Each row is followed by its class; each block has classes of its own.
[ 12 -15  -5   3  -2  -7   5 -45  -3   4  18   1  -4 -13  -7  18   1  13
  -7  11 -10  18 -14  -2  -6  -4   4 -13   0   0  23   5   8 -10  30 -25
  -9 -15  -3  47 -34 -16   9  11  15  -8  -5   5  -2  10] => peb
[ 10 -14   6  14 -11 -16   3 -46  -1   5  36  -4 -10 -23   0  25   3  24
 -13  13 -20  17 -25  -4 -10  -9  10 -49   5 -12  25   8  16 -12  46 -40
 -23 -27   6  62 -54 -23   6   9   6 -11  -4   5   4  24] => peb
[  7  -5   2   0  -1   3  -6 -20  10   1  12   0   0  -3  -7  17   7   3
  -2  -6  -6  10 -10  -2  -9  -5  -5  -9   0   0  27   4   8  -6  19  -9
  -9  -2  -3  21 -21   1   3   1   0  -5  -2  11   1   8] => Bivaf
[ 11 -10  -2   5   1  -9   7 -28  -1   4   8  -3   1 -14  -4  13   0  10
  -2  12  -2  10  -9  -1  -3  -1   6 -21  -6   1  11   6  10  -5  25 -18
   2 -12  -8  33 -26 -13   3   8  11  -4  -4   0   3   8] => peb
[ -4  -4   9  13 -12 -18   2 -42 -10   1  31   4 -10 -22  -6  20   5   6
 -20  -3 -33   9 -12 -11  -6   2   9 -27  17 -29  14   1   4  -9   2 -31
 -34 -17  21  34 -36 -19  -9 -17  13 -14 -11  -4   2  27] => kitap
[  6 -18  -6   3  -5  -3  -3 -31   7   3  16   4  -4  -1  -2  19   6   6
  -9  -1 -13  16  -7  -7 -12   1  -4  -5  -2  -1  25   4   0  -9  12  -5
 -15  -6   7  28 -21  -6   7   5   5 -13  -6   8  -5  10] => Bivaf
[ 12 -14  -2   5  -4  -2  -2 -28   0  -2   9  -2  -1  -6  -3  16   2   7
  -1   2 -15  15 -14  -8  -9  -7  -5 -14   2  -3  22   4   3 -10  20 -25
  -3 -18   3  38 -38  -8  10   7   0 -10  -5  10 -14  13] => Bivaf
[ -2 -17  12  12  -8 -21   3 -41 -10  -5  19  -4  -3 -25   0  27  -1  18
 -21  14 -37  18 -19 -12 -15   0  -7 -41   5 -18  16   7  10 -11  30 -56
 -13 -39  19  76 -79 -13  11  14   3 -18  -2  12  -6  33] => Bivaf
[  7  -9  -2   3  -4  -3  -2  -8   8   0   9  11   0  -2  -1  14   3  10
  -6   3 -14  12 -12  -7 -13  -7  -8 -10   1  -6  21   4   0   3  24 -19
  -3 -11   4  35 -39  -5  14  13  -9 -10  -9  12  -3  12] => Bivaf
[  8 -13   4   7  -4   0  17 -44   0  12  16   8   2  -7  -5  20  13  -3
 -22  -2 -15  17 -10  -6  -6  -4   1 -20  18 -17  10  -4   9  -2   6 -11
  -7  -1  12   8  -9 -18  -2 -15   8  -8 -13  -2   5  13] => kitap
[  8 -18  -2   5  -4   0  -5 -22   5  -2  22   0  -4 -11   1  17   0   5
  -7  -2 -23  18 -10  -6 -17  -4   1 -27  -1  -5  -6   3   4 -10  17 -20
 -14 -13   7  38 -45  -7   8   4   1  -6  -4  15  -1  17] => Bivaf
[  5   0   8  14  -7 -10 -13 -26  -9  -6  -1   1   2 -16  -7  21   4  12
 -12   7 -46   8  -6  -5  -3   1   9  -6   9  -4  16  -1  -1  -7  -5 -27
  -1 -24  10  33 -30   0   3 -13  20  -3  -8  -3  -1  27] => kitap
[ 14  -1  10   4 -12  -6 -14 -30  -6  -5  11   2  -1   4  -5  18  17   5
  -7  -2 -58  17  -9 -13 -10 -12  -3  -5  10   2  17   5  -3 -10 -25 -16
 -28 -15  18  14 -21  -2   6 -15  10  -2  -8  10  -2  27] => kitap
[  2 -10  -3   0  -3  -2  -7 -12   6   3   7   0  -3  -5  -1  13   7   4
  -1  -3  -9  11  -5  -7  -7  -3  -1  -3  -3  -1  18   2   1  -6  13  -5
  -3  -2   1  20 -17   0   6   2   6  -5  -3   9   3   8] => Bivaf
[  2 -18   1   5   2  -3   8 -33  -6   1  13  -2  -4 -17  -2  13  -2   6
 -10  13   4  10 -12  -7   0   1   7 -18  -7  -2   6   2  12  -7  31 -18
   0 -17  -3  42 -24 -12   8  10   7  -6  -1   6  -2   8] => peb
[ 16  -9   7   4  -2  -6   4 -29   7   3  11   0  -1  -9  -9  23   5  13
  -7   9 -12  15 -18  -9  -3 -10  -2 -24  -2   1  27   7  13  -8  29 -25
  -1 -14  -8  35 -30 -16  11   9   6  -5  -7   4   1  16] => peb
[ 10 -16   9   8  -4 -20  13 -36 -13   4  -3  -6   7 -14  -3  16  -2   9
 -17  10 -30  12  -6  -8  -1  -6  -3 -21  13   1  17   0   8  -3  12 -32
  18 -19   8  29 -43  -5  10  -2  14  -8  -6  -9   4  21] => kitap
[ 10 -26  -1   3  -8 -16  -3 -30   3   0  17   0  -4  -2  -1  14   6   6
  -6  -2 -26  16  -7 -11  -9  -3  -9 -14   6  -4  19   8  -2  -6   4 -12
 -15 -11   8  28 -32  -9   7   5   3  -9  -9  11  -3  17] => Bivaf
[  3 -10  -3  -1  -1   1  -2 -20   4  -1  11  -1  -3   0  -2   9   6   6
  -1  -1  -8  14 -11  -7  -7  -7  -2 -10  -2   2  13   6  -6  -9   9  -5
 -13  -5   0  21 -18  -5   7   9   3   0  -4  12  -6   6] => Bivaf
[  9 -12  12  10  -7  -8  -1 -29   1  -9  22  -1  -5 -15   1  22   8  13
 -13   4 -39  19 -19 -15  -9 -12  -4 -29   0  -7  17   5   4  -9   9 -29
 -16 -26  22  49 -49  -7  16   6   2 -12  -1  15  -3  27] => Bivaf

Next block, with new classes.
[ -6 -17  -4   2  -4   7  -7  -8  15   7 -14  -9  -1  12  -8  -7  -6 -11
  -7   5  -4   3  -6  -4  -6   1   2   0 -19  -2  14  15  10  -2   7  13
   5  -6  13   2 -13 -11  10   6  20   0  13  -6 -16  -3] => bom
[-11  -9   3  -7   2   9  -2  -2   4   2   5  -7 -12  13   5  -4  -5  -9
  -6  -7   5 -13   4  -2  -7 -10   2  -8  15   0   4  11   1   2  12  11
  -1  -2  10  -7  11   7   2  -1  19 -12   4  -3 -13   0] => bom
[  3   4  12   3  -5  -8  -4   3 -11  -3  10  18   4  14   9   2   1 -19
 -20  -8  22  -5   9  19  -8  -6   1   8  14  -6  11  14  -2  10  -3   4
   5   9  -2   4   4  -2  13  10  36  -2   8   7 -17   2] => saz
[  0 -10  -4   2  -3   4  -1   3  16   3  16  -4 -21  -3  -4  -9  -6  -2
   1   7 -11 -11   2   6 -10  -6  -2 -10   1   1   7  10   5   5 -11  -4
  -3   1   0  -2  12   5  -2   3  14   7   6  -3 -17   1] => bom
[ -7 -10   4   3  -1  -3  -2   1   8   2  -9  -6  -5   1   0 -15  -5  -2
  -9   7 -16   1   1   5  -4   1   1  -9  30  -5  16  -5   3  23   7  14
  -3   7  -5   8   6   0  -8  -4  25   1   0   3   6  -1] => bom
[ 10  -1 -15   4   1  -2   2  15   5   3  -6 -12 -24   8   2  -5  -6 -22
  -8   6 -11   7  -7   0  -1   9  -2  -2 -21   3   4   4  -6  11  18  13
  18   3  -9   5  21  10  12  -5   8   8 -21  15   8   4] => bom
[  5   2 -14   3   1   4  -4   0  11   1   7 -11 -34  11  12  -8  -5 -13
  -5   4  -1 -11  16   4 -14  -1   3  -7 -10   4  10  20  -4   4  -3  -2
   9  -3 -12  -7  26  16   5   5   2   4  -8   7  -3   2] => bom
[  9   0  -7   8  -6  -7  -5  -2   2  -4   4   4  -8  10   6   1  -1 -14
 -13  -4  14  -4   3  10 -12  18  -3   0 -21   5  -3   2   1   1  -4  11
  21   5   4  -2   9   5  28  -1  13   6  -8   7 -13   5] => dis
[-14  -4   6  -1  -2  -1  -3  -2  -1   0  -1   1 -11  19  10  -5  -7  -9
 -13  -2   1  -6   6  14  -4 -16   1  -4  39  -4   6   2  -4  16   8  10
   1   5  -3   1  20   5   1   1  38  -8  -2   8  -2   4] => bom
[ 15   4 -13  -2   4   3   4  11   6  -3  -2   3  -6  -6  -1   3   1  -2
   2  -3  -2   5   0   3   2  15  -3   2 -16 -16  -8   4  -8 -13 -11  -3
   7  15   2   3  10  -2   0  -8   5   7  -6   3  -3   0] => saz
[  6   5   2  -2  -2   0   2  11  -5  -3   7  10  -9   5   8   0   0  -7
  -9  -4   6   3   1  25  -2   3   8   5   8 -10   3   4  -1  -1  -4   9
   6  16  -3   1  18   0  12  -2  23  -6   1  -2  -1   4] => saz
[  5   3  -2   3   1   0  -2   4  -3  -4   0   5  -5  11   6   0   1 -14
 -13  -9  13   1   9  18  -2  15   4  11  -6  -7  -2  11   2  -2   2  12
  14  15  -3   2  16   5  16  -2  20  -7  -4   5  -5   7] => saz
[ -7 -12  -6   1  -1  -4  -5   6  18  -1   4  -2 -15  12   5  -4 -14 -17
  -7   1   0 -13   6   7 -15  -5  -3  -5   5   2   4   6  -1  15   1  -1
  10   2   6   3  13   1  11   2  31  10  -2   4 -27  -5] => bom
[ 12   3 -10   1   9   6   4  12   3  -6   8   3  -6   2   3   2   2  -5
  -1  -7   5  -1   5   6   0  13   1   1 -12 -12 -11  11   0 -16  -7   0
   4  23   4   0  16   2   4 -11  19  -5  -2  -1  -7   8] => saz
[  9   4 -11   3   4   2  -1  10   1  -7   3   4  -4  11   6   2  -4 -12
 -11  -6   2  -6   6  11  -3  26  -1   2 -23  -6 -10   2   5  -8   4   5
  14  20   9  -3   6  -2  16 -12  12  -3 -10   4  -8   8] => saz
[ 14   1 -14   3   1  -1  -2   0   1  -1   1  -5  -6   5   0   3   4  -8
   3  -5   7  -1   2  -1  -2  11  -1  -3 -25   0  -9   9  -2 -10   4  -3
   9  -1  -3   1   8   1   7   1  -7   8  -6   4  -7   1] => dis
[ -3  -7 -50   1   4  22   1  23  24   5 -14 -32 -50  17  -7 -12 -14 -31
  -7  10 -25  -9   2  14   7  18  -5 -10 -38  -9  -8   7   9   7  20   3
  11   9  -3  -3  30   2   1  -7  18   5 -21  -6 -17   6] => bom
[ -1 -13 -19   0   6   4  -3   3  13  -2  -5  -9  -8  18   0 -14 -14 -10
  -4  -4   0 -10   6  -9  -7  11   4  -4 -18   0   3  11  -4   3  14  -8
  11   7   5   2   4  -2   4   1  14  15  -7  10  -9   2] => bom
[  9   6 -16   7  -2   2  -2  -3   4  -4  -9  -9 -13  -2  -8   5   3 -23
 -11   0  16  -6   3 -11  -7  12 -10  -5 -39  -7 -16   3   7  -2   2   7
  17   4   4  -1  -8   1  15   2   9   8 -11  11 -35   3] => dis
[ 10  -3 -23   0   3   4   1  13  10  -3   5   2 -17  11   4  -3  -8 -11
  -6  -3  -2   1   3  19  -2  26  -1   1 -33  -4  -4   6   5 -12 -11   3
  21  15   4  -1  22  -1  23  -8   9   1  -9  -3   2   4] => saz
[ 13   7 -10   7   0  -8   0  -6  -2  -6   6   4   1  -6   5   9   6  11
   6  -4   7  -6   8  -1  -6  14  -4  -5 -13  -2 -16  -7   0  -8 -17 -15
   5   8  -2   0   2   3   3  -2 -14  13  -6   5  -4   7] => dis
[ -6  -4  21  -4   1  -4  -3   2   6  -3  12  10  -3  14   9   0  -9 -19
 -18   2  17  -4   7  15 -11  -8  -2   2   7  -3  10  13  -1   6  -8   3
  14  10   9   2  11  -1  20   5  43   8   6   3 -21  -2] => bom
[ 12   5 -10  -4   3   2   8   5   0  -4   4   3  -4 -10  -3   3   5   3
   3  -4   1   5   4   1   2   7  -3   3 -16 -16  -8   9   3 -15 -18  -5
   3  10   3  -3   8   0  -7  -7  -2   4   0  -3  -5   3] => saz
[  4   4   1   2  -8  -3  -2  -8  -9  -5  16  12   9  12   7   1  -1 -12
 -19  -1  17  -4   7   3  -8  -8   6   2  -8   1   8   9   3  -5 -14  -1
   8  -2   9  -5  -1  -3  19   7  20  -1   9   6 -11   0] => dis
[  2  -5 -11  -2  -3   2  -1   8  12   5   3  -9 -31  19  12 -12 -10 -16
 -14   2  -5   2   7  14  -9  -1   4  -2   2  -4  21  18  -3  11  -1   8
  13   6 -10   1  34  11  12   4  27   4  -8  11   3  12] => bom
[ 17   1 -11  -2  -1   4   0  13   3  -3   7   4  -7  11   4   3  -3 -15
  -3  -9  12   3   4  11  -5  17  -1   4 -30 -19  -9  15   2 -17   0   5
  12  16   6   1  12  -4  16  -5  11  -1  -2   4 -10   4] => saz
[ 11   2  -5  -2  -2   5   1  13   3  -4  10  11   5   4   4  -3  -5  -6
 -10   0   4  -1   7   6  -3  10   3   5 -13  -8   2  14   2 -10  -9  -2
   6  13   7  -2   3  -9   7  -3  14  -1   2   0  -3   1] => saz
